Where the symbols take the units:
pg: c>jm, h>mm, u>qg
sz: c>zf, h>hn, u>bl
pz: c>qr, h>gl, u>lm
hl: c>jl, h>br, u>sc
jl: c>pp, h>cl, u>mf
bl: c>jb, h>zp, u>td
sf: c>sc, h>lm, u>bc
hh: c>sf, h>qs, u>tj
lm: c>hn, h>rg, u>ll
mm: c>zs, h>pp, u>dt
tj: c>sf, h>ld, u>cd
cj: c>ds, h>nl, u>lp
pp: c>cj, h>mf, u>cn
qs: c>tj, h>dt, u>ld
zs: c>ht, h>fz, u>bc
ht: c>bm, h>pz, u>qr
jp: c>zn, h>sz, u>zf
rz: c>br, h>jm, u>lf
fp: c>nl, h>zd, u>tg
fh: c>jp, h>zq, u>hn
jb: c>zq, h>pz, u>nz
qr: c>nj, h>cd, u>sq
ch: c>pz, h>nz, u>dt
dt: c>ld, h>gl, u>hl
td: c>nz, h>ht, u>bm
cn: c>hl, h>dt, u>br
hn: c>bl, h>fl, u>zp
zn: c>jb, h>zf, u>hq
fl: c>zp, h>nj, u>bc
nz: c>fl, h>zd, u>td
bm: c>fl, h>qr, u>ch
ll: c>qs, h>sf, u>gl
hq: c>bn, h>jb, u>gg
zh: c>hj, h>ns, u>pg
nj: c>cq, h>sq, u>ch
qg: c>jr, h>pp, u>fs
zf: c>hq, h>bl, u>jb
cd: c>mm, h>jl, u>ll
zq: c>hq, h>nz, u>hn
jr: c>ns, h>fs, u>cj
ld: c>hl, h>hl, u>lm
sc: c>pz, h>dt, u>qs
bc: c>rg, h>sf, u>sc
gg: c>fp, h>tg, u>zd
dd: c>gg, h>zn, u>md
jm: c>lf, h>qg, u>jr
ns: c>pg, h>fp, u>cd
md: c>zf, h>fp, u>fh
br: c>cl, h>fz, u>bn
lp: c>bn, h>dd, u>gg
ds: c>qg, h>lp, u>bn
hj: c>rz, h>pg, u>jm
cq: c>ht, h>fh, u>pz
rg: c>ll, h>sc, u>hh
tg: c>dd, h>jp, u>ns
nl: c>lp, h>tg, u>dd
cl: c>mf, h>zh, u>hj
lf: c>zh, h>jr, u>ns
zd: c>tg, h>fh, u>jp
gl: c>gl, h>hl, u>rg
fs: c>fp, h>fp, u>nl
fz: c>bc, h>tj, u>cl
zp: c>td, h>cq, u>ht
mf: c>cn, h>hj, u>rz
bn: c>hq, h>gg, u>fp
sq: c>ch, h>ll, u>rg

The rows follow the links: the fewer symbols apart two units are, the more alike their rows tend to be.

Here are some units, each with a row of numbers. One shown again gets a slightly different row.
tj	[  48  -29  136  -83   -9 -230 -102   13   -6 -131   -2   10   -3    5  111   24   94  -36   66 -195   15 -193  100   47    9   34   -9   -9  -97  213   40  -11  -92 -156  121 -244   -1  -70  -89  113   59  -35  186   58   -1   12    7  279  137   -5  -94   -7  175    7   89  107   27   -2   25 -185 -107]
pg	[ -18   41 -159  -47    3  158  -19  -10   69 -186   -2   -9   74   47  161  -30    1  -99  -41  197  -11  128  147  -20   52   26   -1  -14 -187 -152   -6    2 -104   31  173  164  -32   74 -150 -111    8  -46  -52  -21  285  171   21 -130  215  -20   34   12  -42   60  110  -52   28    8    4  186 -159]
ch	[-163   68  -79  133  -22 -238   99   16  -36  141   11  123  -30  -17  -54  -84  -58   56 -144   80   -9 -166  -50  -75  -24   18   15   -2   86 -115 -118  -66   69  153 -111 -187   62   53   92  -61  -16  106 -158 -108 -178  106   66  187  -85   72   66   11 -167  -19  -79   80 -167  -23 -104  120   81]
bm	[-171   12 -159  134   10 -202    0    8  -59  111  -13   39  -75  -36  -61  -63  -10   84 -131  212   14  -99  -41   -2  -81  -63  -26  -58  112 -205 -130  -15   47  -41 -104 -190   32   64  107 -232    9  164   42  -29 -189  102   42  168 -129   12  -16  -11   -4  -52  -92   75 -164   -4    7  187  112]
fz	[ 113   30    7  -10   -6 -112 -219   18    3  -82   20  118   -6   -4  -38  -79  155  -43   97  -67   -3 -115  -25  -14    0   26   30   41 -108   18   59  -88   41 -307   -3 -121   60   19   38 -150    2  -35  367   -5   98  -33   88   93  108   72 -143    9  310  -19  -23   71   70  -14  -38   -8    3]
zf	[ 212   46   27  -68    3  123  -20   -8  147  200   10  -52  130  101   25   26  -29   93  140  -37   18   83   40  -69  167    7   15   88  151   48  168   -6  -65   55   51   93   -4    7  -77   43 -125 -259  -50  -62 -136 -346  -45 -113 -187  -29   21   -1  -58  151   65  -47  211   50  -41  -29   -7]
dd	[ -67   36  151   32   -9  302  -31   -2   21  117   -6  138   18   13  -19  -59  -12   57  -30 -249   18  193  -16  -24   24  -10   34    5  107  237  -37 -112   42  -17  -53  266  115  -72   61  172  -15   29  -19  -31    1  -14  110 -257 -126  102    1   -2    6   -1  -37 -112  -39    7    9 -207   56]
jr	[-117  -36  -41    6   31  228   38   33    5 -136   -5 -176   12    4  150  148  -18  -60 -103   73    6  167   80   18   -2   -1   -7  -79 -107  -66  -92  135  -93   50  142  242 -131   29 -107  -50   36   88  -93   56  240  259 -111 -194  127 -107   17    0  -42  -19   88  -64 -126  -35   51   59 -106]
md	[  74  -86  126  -72    1  284  -39  -15   85  117   10  184   47   63   34 -123   -8   76   53  -90    5  136   51   68   99   -8   -8  -31  149  146   60 -169  -39   31   22  219  118  -78  -54  134  -38  -95  -55   95  -82 -189  154 -185 -177  126    6   12  -24   66   45 -111   85   22   90  -83   14]
pz	[-140  109  -33   71  -27 -291  143  -25    8  161   35   13    5   14  -23  -29  -48   29 -115   33  -20 -213  -48  -87   15  -18  -13   43   93  -60  -96  -48   25  168  -44 -278   30   36   52   11  -14  100 -150  -76 -217   50   24  280  -99   14   58   21 -161   13  -45   89  -73    8 -148   86   56]
hj	[ 105   81 -174  -50  -24  125   34    8  -84 -158   17  102  -71  -27   62 -108   -3 -128   78  167   -8   85   18 -114  -79  -12   13   64 -171 -213   83  -41  -42   32   57  133   57  104  -40 -223   87  -23  -20 -113  268   43   82  -94  256   73   16   -1  -23  -48   79  -60   53  -21  -69  213  -89]
bc	[ -12    6   84  -41   26 -217 -168    4  -19  -28   16   -8   -1   38   76   33  132  -32    6 -117  -10 -174   62  -27   -6    2  -25   29   -8   91   -8   -6  -50 -261  115 -233   30  -42 -114  -37   67  -11  333  -12  -58   29   -7  254   27   -2 -107   30  290  -32   82   97   -4   -9  -50  -78  -84]
nj	[-201   88 -122  137  -26 -215   27  -22  102  144   -2  120   82   71  -25 -132  -44   51 -159  106   11 -123  -43 -118   77    7    7   25   68 -149 -159 -143   67   83  -80 -183   82   39   52 -105  -83   81  -99  -84 -156  134  127  191 -134   64   67   -5  -97   85  -77   87 -148   35  -86  140   73]
zd	[   3 -143   57  -25  -10  217   52  -19 -111   69   -1  258 -140  -84   43 -162  -17  101   10   -6  -20  141   14  133 -104  -19   18  -77  146   60   45 -160  -50   22   30  187  184  -23  -78   90  105   59  -20  127  -98 -125  209 -187 -172  179   -2   23  -39 -105   15  -72  -55   -8  152  -69  -13]
pp	[  26  -91   20   66    9   69 -100   13  200 -182  -12  -78  226  124 -163   83   12  -99   24   58    9   50 -113   97  212    2   17  -56 -125  -15   34   28  108   16 -163   60  -83   20  158  -26 -254 -139  -10  118  178   48 -120  -83  155  -68   -5   -6  -27  182 -141  -34   83   66  108   16   90]
ns	[-102  -50  -59  -36    4  187   43   16    4 -149   -1  112   20   10  210 -105  -33 -112  -50   97   18  155  121   48   16   -7  -18  -56  -85  -78  -89  -92 -142   59  204  197  103   30 -204  -32   69   48  -77   52  223  178   74 -163  137  102   15   14  -38   -2  152  -83  -87   26   56   55 -200]

Each walk starts at a row. The symbols on each line, taken left to right, move it on to the next unit.
Each answer is a row, close to the row of the unit it stands for.
[-168 -150   25   40   -6  234   48   15  -18 -124   24  -43  -40  -18   98   57    6  -24 -157  -20   15  163   56  124  -33   -3   -5 -118  -43  103 -110   53  -55   35   44  236  -50  -17  -71   91   75  136   -9  160  140  233  -19 -227   46  -38   -5    8  -30  -29   36 -105 -176  -21  181  -41  -61]
u h
[ -44 -103   71   30    6  267   33    0  -44   -3  -23  229  -56   -5   52 -156   -3   50  -52 -109  -19  172   31  104  -38    4   -7 -101   63  134  -78 -151  -41   23   36  266  164  -69  -22  139   33   61  -14  136    1   33  223 -201 -107  154    8   -3   -2  -16   34  -84  -50  -15  156 -145   -3]
c h
[ 128  132   64  -82   -2  186  -29  -30  140  235  -25   27  129   60  -22    9  -29   94  114 -108  -10   87   28 -145  137   11    4  132  146   76  117  -52  -29   34    2  138   18  -27  -11   83 -107 -171  -54 -166 -109 -284   35 -132 -183   39   11    3  -20   85   40  -49  202   54 -111  -77  -14]
[-124   98   50   91    2  186  -54    3   22   28   24 -251   14  -15  -96  213   23  -12 -101 -126   -1  146  -97  -79   40    3   34    7  -32  105  -82  187   64  -47  -79  187 -190  -34  118   67  -61   69   59  -60  110  156 -212 -230   17 -187  -16  -11   66   56  -98  -61 -102  -14  -96  -64   60]
c c u h
[-187  -62  133   93  -12  317  -27   -6  -17  -15   -6    3   -6  -18   16   13   17    9 -154 -164   16  209  -25   77    4    2   -8 -101   51  190 -119  -13   30  -47  -61  258   19  -66   45  121    0  111   45   94   91  183  -16 -282  -14  -18    0  -18   41  -39  -24  -90 -143  -27   92 -154   34]
u h c
[ 178  160  -46  -85    2   46   21    3   13  290   38 -108   17   28  -29   83  -11  111  172    6   -9   21  -31 -144   -7   -3   -5  166  171  -34  136   99  -41   49   13   59  -59   24  -10  -15  -17 -127  -43 -152 -204 -336  -83  -23 -229  -82   32   -1  -54   29   30    5  151  -14 -153   24   30]
[ 212  -89  -26 -141    1   44  -19  -12  117  126  -14 -104  154   79   34   66  -18   75  141   79    1   14   68  100  140   -1   14  -21  168  -55  138   49  -75   28   91   32  -78   18 -114  -17  -76 -214  -26   71 -175 -339  -76   -6 -181  -67   15   -2    8  113   62  -48  223   72   75   80  -20]
c h c c
[ 159   58  -66  -89    9   39   70    9 -100  230  -15  -97 -115  -63  -13   66  -15  119  123   54    7   56    6  -53 -131  -17   -5   72  206  -62  130  113  -43   38   37   64  -63   24  -25  -50  121  -58  -38  -77 -204 -341  -91  -44 -281  -68   27    9  -58 -112   22  -40  114  -59  -65   46   15]
c c u
[-110 -120  123   36   -1  298   62   10 -109  -41    5  156  -85  -63   75 -100  -14   31  -95  -99  -14  143   18   99 -103    6    7  -98   25  153  -62  -87   -1   20   21  295  123  -30  -44  150   70  131  -31  131   61   73  113 -255  -35  109   19   12   12  -67   36 -104 -120  -30  140 -139  -27]
[ 138 -158  -96  -98    1  -86   41  -30  -30   96   -2 -184  -37  -37   66  110    4  121  104  196   24  -58   62  122  -45    6   -2  -53  199 -141   72  193  -61  -27   91  -46 -136   28  -80 -152   95  -63   -5  118 -219 -296 -123   62 -223 -117  -20    3   12  -13   53   21   86  -23  125  110  -13]
h c h h
[ 115 -170  -38  -88    2   94   36  -30  -11  124    2  141  -36   -7   64 -105  -48  135   96  113   25   94   63  125   -2   13   19  -78  202  -32   96 -109  -14   54  123   74  115   16  -45   -9   61  -77  -91  191 -201 -280  144  -65 -282   67   30  -49  -81   -3   74  -65   97   15  210   47   37]
h h
[   4  -18 -126   35   -4  -80  130  -32 -267  172   12  -40 -250 -162  -34   23   13   82   -7  168    8  -48  -10   41 -256    1    5  -22  160 -171    7   64   53   -5  -11  -55  -18   53   26 -164  173  151   -1    5 -200 -105  -48   15 -195  -32   -5  -13  -28 -212  -22   18  -87 -109   28  158   91]
[ 147  -96   -6   31  -25  -89   76   35  -17 -205   -8  -50  -19  -37 -275   33  -56  -85  117   16    7  -43 -168   86  -40   17   38  -15 -132   24   88   30  171   90 -272  -52   -3   -7  271   67  -93  -74  -98  120  157  -45  -10   18  153  -19   26   14  -93  -13 -198    1  125  -13   91  -11  155]
u c c
[ 185  -26  -96   -3  -11   36  -34  -13   39 -216  -19   98   44   51 -221  -70   -6 -120  149  142    0   41 -149   25   54   17   15   61 -166 -152  113  -91  132  -21 -195   54   41   41  207 -125 -114 -154    7  -16  277  -15   54  -77  218   57  -17  -17   16   14 -129   -7  183    9    4  159   91]
u c
[ 162   88    4   16  -14    9   26   35 -191  -98   23   76 -171 -155 -226  -69   35  -77  129  -31    2   17 -105  -88 -196  -27   -3  106 -153   -7  131  -20  127 -113 -205    0   72  -29  206  -57   91   28   93  -57  171  -59   71  -43  160   55  -45   15   96 -142 -149   -1   88  -68  -48   17   94]
[ -25   54 -102  -67   12  158   96    7 -103 -104  -30  -14 -124  -85  169    4  -12 -106  -41  141  -11  123  141  -29  -92  -19   -9   22 -131 -155  -29   38 -129   79  175  147   20   63 -188  -70  165  109  -71  -36  239  146   23 -128  208   -9   60    1  -84  -66  113  -59  -35  -63  -36  146 -154]
u c u
[-126  -59  -59   26  -15  210  -25   28  121 -142    7 -251   89   11   71  189  -26  -92  -99   65   -6  148   17   26   85   10   10  -34 -117  -33  -86  141  -24   53    8  191 -170   44  -60  -36  -68   20  -59   33  228  233 -221 -184  132 -180   -2   14   17   58   42  -98  -65   57   45   64  -55]
h u h
[  16 -125  101    9  -10 -240  159    7  -70 -142   29  -48  -53  -79 -111   38  -74  -40   56  -67   -2 -180  -76  106  -63   -2   11  -43  -78  129   49   55   67  186 -100 -198    9  -45  127  232   34   25 -205  109    7   41  -34  236  115  -30   63   11 -228  -57  -66   90   -3  -19   73 -104   75]
[  36  -78  158  -66  -46 -241   80   39  -97 -125  -17  -60  -40  -58   79   81  -16  -61   14 -210  -27 -173   45   48  -96  -14   -1  -28  -62  246   32   58  -51   59   97 -261  -39 -112 -103  211  109   25  -45   66  -27   12  -40  273   79  -16   17    4  -72  -52   72  115  -10  -46   30 -209  -85]
c h c c
[ 130  -82  -12   15  -17  -36  -55   25  181 -199   14   78  172   83 -204  -54  -11  -89  109   98  -17  -17 -144   76  176  -20    3    4 -133  -27   69  -87  117   -4 -196  -11   52   11  168  -26 -221 -184  -50   86  162  -20   84   -1  189   57    3   -6   -2  154 -161  -50  163   85   71   15   91]
h
[ 158   55  -90  -34   -9   26  -57   50  -22 -165   -6  191  -10  -43 -148 -163   64 -103  152  117   22   39  -52  -75  -20   35  -24   85 -158 -158   98 -124   65  -98  -83   38  142   24  105 -191  -26  -98  129  -56  190  -38  170  -39  226  125  -34  -26  138  -44  -66   -6  147  -38  -76  121   21]
